Below are the code and all the weights of a small trained network. Each question names an input and a class and asks about switching units off, where a switched-off unit gives its printed mean instead of its output.

import numpy as np


def w(rows, s, z=0):
    codes = np.array(rows[::2]) - 128.0
    scale = np.full(codes.shape[1], s)
    scale[-1] = z or s
    return codes * scale


def f(y):
    return np.maximum(y, 0)


def log_softmax(a):
    a = a - a.max(-1, keepdims=True)
    return a - np.log(np.exp(a).sum(-1, keepdims=True))


def net(x, mask):
    res = np.array(x, float).reshape(1, 7) / 4 @ E
    y = f(res @ A[0][:, :-1].T + A[0][:, -1])
    res = res + np.where(mask, y, B[0][:, -1]) @ B[0][:, :-1]
    return log_softmax(res[-1] @ U[:, :-1].T + U[:, -1])


A, B = {}, {}
E = w([
[134,229,83,211,95,46],'x0',
[130,127,130,127,128,128],'x1',
[76,78,13,116,36,159],'x2',
[3,122,143,215,187,188],'x3',
[164,196,66,101,183,204],'x4',
[174,35,55,171,226,80],'x5',
[217,89,161,242,59,219],'x6',
],0.0047)
A[0] = w([
[82,188,152,89,51,162,121],'neuron 1',
[128,198,99,112,160,212,174],'neuron 2',
[68,152,109,89,152,86,80],'neuron 3',
[87,153,95,72,164,86,73],'neuron 4',
[191,112,142,221,69,180,66],'neuron 5',
[131,148,91,124,132,162,154],'neuron 6',
[84,53,200,146,61,56,249],'neuron 7',
[128,144,130,123,122,152,199],'neuron 8',
[177,144,125,178,123,186,96],'neuron 9',
[161,119,127,147,92,142,107],'neuron 10',
[62,142,137,163,152,140,93],'neuron 11',
[153,102,155,164,98,171,82],'neuron 12',
[92,124,135,165,140,155,54],'neuron 13',
[196,113,111,79,98,105,85],'neuron 14',
[80,134,132,159,137,143,79],'neuron 15',
[141,206,99,205,102,57,105],'neuron 16',
[134,160,106,128,136,146,143],'neuron 17',
[166,36,43,169,203,80,81],'neuron 18',
[133,144,111,114,139,139,234],'neuron 19',
[140,39,178,53,145,193,140],'neuron 20',
[168,142,189,152,162,142,90],'neuron 21',
[71,93,2,118,39,151,94],'neuron 22',
[106,82,66,134,79,164,90],'neuron 23',
[87,149,137,153,140,157,110],'neuron 24',
[71,121,116,160,161,144,103],'neuron 25',
[229,139,110,45,74,64,71],'neuron 26',
[112,184,169,121,85,164,71],'neuron 27',
[136,116,91,113,97,124,99],'neuron 28',
[51,128,129,181,172,164,70],'neuron 29',
[64,132,125,149,146,129,86],'neuron 30',
[79,143,129,60,129,93,87],'neuron 31',
[170,176,234,145,211,93,73],'neuron 32',
[90,158,130,99,163,97,88],'neuron 33',
[107,165,180,79,79,159,60],'neuron 34',
[120,89,153,71,137,170,115],'neuron 35',
[175,172,83,104,162,173,254],'neuron 36',
[121,195,89,190,97,77,118],'neuron 37',
[102,151,148,113,77,130,125],'neuron 38',
],0.0094,0.0035)
B[0] = w([
[174,126,126,199,194,130,215],'neuron 1',
[105,116,84,150,70,65,220],'neuron 2',
[155,80,110,72,147,129,194],'neuron 3',
[159,76,106,69,152,122,202],'neuron 4',
[159,59,98,39,162,135,222],'neuron 5',
[116,121,118,136,102,97,171],'neuron 6',
[76,72,81,173,73,44,253],'neuron 7',
[110,97,139,155,141,126,179],'neuron 8',
[145,73,116,83,147,119,187],'neuron 9',
[136,101,131,101,129,137,165],'neuron 10',
[144,116,143,134,87,170,175],'neuron 11',
[144,85,107,85,142,126,177],'neuron 12',
[147,121,134,121,96,159,151],'neuron 13',
[142,119,140,142,79,178,193],'neuron 14',
[140,122,137,131,95,158,156],'neuron 15',
[43,178,93,110,159,177,206],'neuron 16',
[117,127,114,137,110,105,160],'neuron 17',
[199,149,99,223,203,128,243],'neuron 18',
[97,80,143,145,138,124,204],'neuron 19',
[37,185,89,113,155,182,246],'neuron 20',
[126,144,192,102,141,101,179],'neuron 21',
[124,177,252,89,144,74,243],'neuron 22',
[121,160,198,110,140,93,190],'neuron 23',
[147,115,137,138,104,152,167],'neuron 24',
[140,115,156,141,98,171,175],'neuron 25',
[149,96,168,150,58,222,238],'neuron 26',
[179,144,108,165,168,122,177],'neuron 27',
[124,136,168,128,125,128,160],'neuron 28',
[148,121,155,135,76,190,190],'neuron 29',
[148,114,138,131,93,163,165],'neuron 30',
[148,72,118,84,164,135,195],'neuron 31',
[143,183,246,106,128,73,222],'neuron 32',
[144,80,123,86,142,125,179],'neuron 33',
[180,167,109,174,167,134,181],'neuron 34',
[79,165,102,119,144,158,192],'neuron 35',
[74,73,127,176,101,69,244],'neuron 36',
[55,159,106,119,161,177,195],'neuron 37',
[142,119,136,171,170,124,172],'neuron 38',
],0.027,0.0053)
U = w([
[176,67,99,3,162,132,100],'0',
[167,129,166,145,14,227,109],'1',
[127,196,232,83,133,69,103],'2',
[195,161,93,212,200,124,102],'3',
[20,191,81,90,155,182,119],'4',
[101,107,130,136,110,109,254],'5',
[78,93,94,156,55,40,102],'6',
[149,187,82,93,73,82,115],'7',
],0.0065,0.0082)

Each question gives the input, the list of numbers given to net, and the class t.
The units are the neurons (one row each of A and B). Each row of codes is followed by its name. A weight is (code - 128) times the scale printed after its matrix; where a second scale follows, it is the last column's (A, B and U).
mask holds one flag per neuron, in row order. A switched-off neuron (its flag False) gives its mean, the last column of its row in B, instead of its output. The means were averaged over made-up inputs and are rounded, as every weight is.
A unit's drop is (log p(t) with every unit on - log p(t) with that unit switched off) / (log p(t) with every unit on - log p(t) with every unit switched off).
The circuit of an input: a set's keep is (log p(t) with only the set's units on - log p(t) with every unit switched off) / (log p(t) with every unit on - log p(t) with every unit switched off). Starting from the 12 units with the biggest drops (on a tie, the unit counted first), units are removed one at a time, each time the one whose removal leaves the highest keep (on an exact tie, the one counted first), for as long as the keep stays at least 0.8.
units of the circuit, in order: the units of the circuit, biggest drop first
unit that matters most: the unit with the biggest drop
k most important neurons: the k neurons with the biggest drops, biggest first
drop of u: that unit's drop, to one decimal
input [6,1,4,3,-3,8,-8], class 0: 2 most important neurons : neuron 4; neuron 3
input [-5,8,-8,-1,7,1,-5], class 2: unit that matters most : neuron 32
input [-5,6,4,5,3,-6,-1], class 3: 4 most important neurons : neuron 1; neuron 26; neuron 34; neuron 27
input [0,0,7,-8,-8,2,-4], class 1: 2 most important neurons : neuron 26; neuron 14
input [-5,-6,6,4,8,6,-4], class 6: 2 most important neurons : neuron 2; neuron 36
input [-1,-5,6,8,-6,0,-7], class 1: units of the circuit, in order : neuron 29; neuron 11
input [-1,5,5,2,-3,8,-8], class 0: 4 most important neurons : neuron 4; neuron 3; neuron 1; neuron 31
input [-4,-1,-8,1,-1,-8,6], class 2: 2 most important neurons : neuron 32; neuron 21
input [-4,3,4,-4,-7,-4,-1], class 6: 2 most important neurons : neuron 7; neuron 18
input [8,0,5,5,2,-7,6], class 4: 2 most important neurons : neuron 16; neuron 37
input [-6,1,-1,4,-3,6,3], class 3: 3 most important neurons : neuron 18; neuron 16; neuron 37
input [-8,-6,-6,8,1,0,-6], class 1: units of the circuit, in order : neuron 29; neuron 11
input [2,1,0,6,5,7,1], class 3: 4 most important neurons : neuron 18; neuron 26; neuron 7; neuron 14
input [-5,-3,6,2,4,4,2], class 2: units of the circuit, in order : neuron 22
input [-7,3,-2,4,7,0,-1], class 4: 2 most important neurons : neuron 20; neuron 7
input [3,0,5,7,7,-1,4], class 1: 2 most important neurons : neuron 29; neuron 7
input [-7,4,-5,8,-8,-2,4], class 1: drop of neuron 11 : 0.2
input [-1,-8,7,8,-8,8,4], class 1: drop of neuron 2 : 0.1
input [-5,8,-8,3,5,8,-4], class 2: drop of neuron 7 : 0.1
input [0,2,-8,5,1,2,-4], class 2: units of the circuit, in order : neuron 32
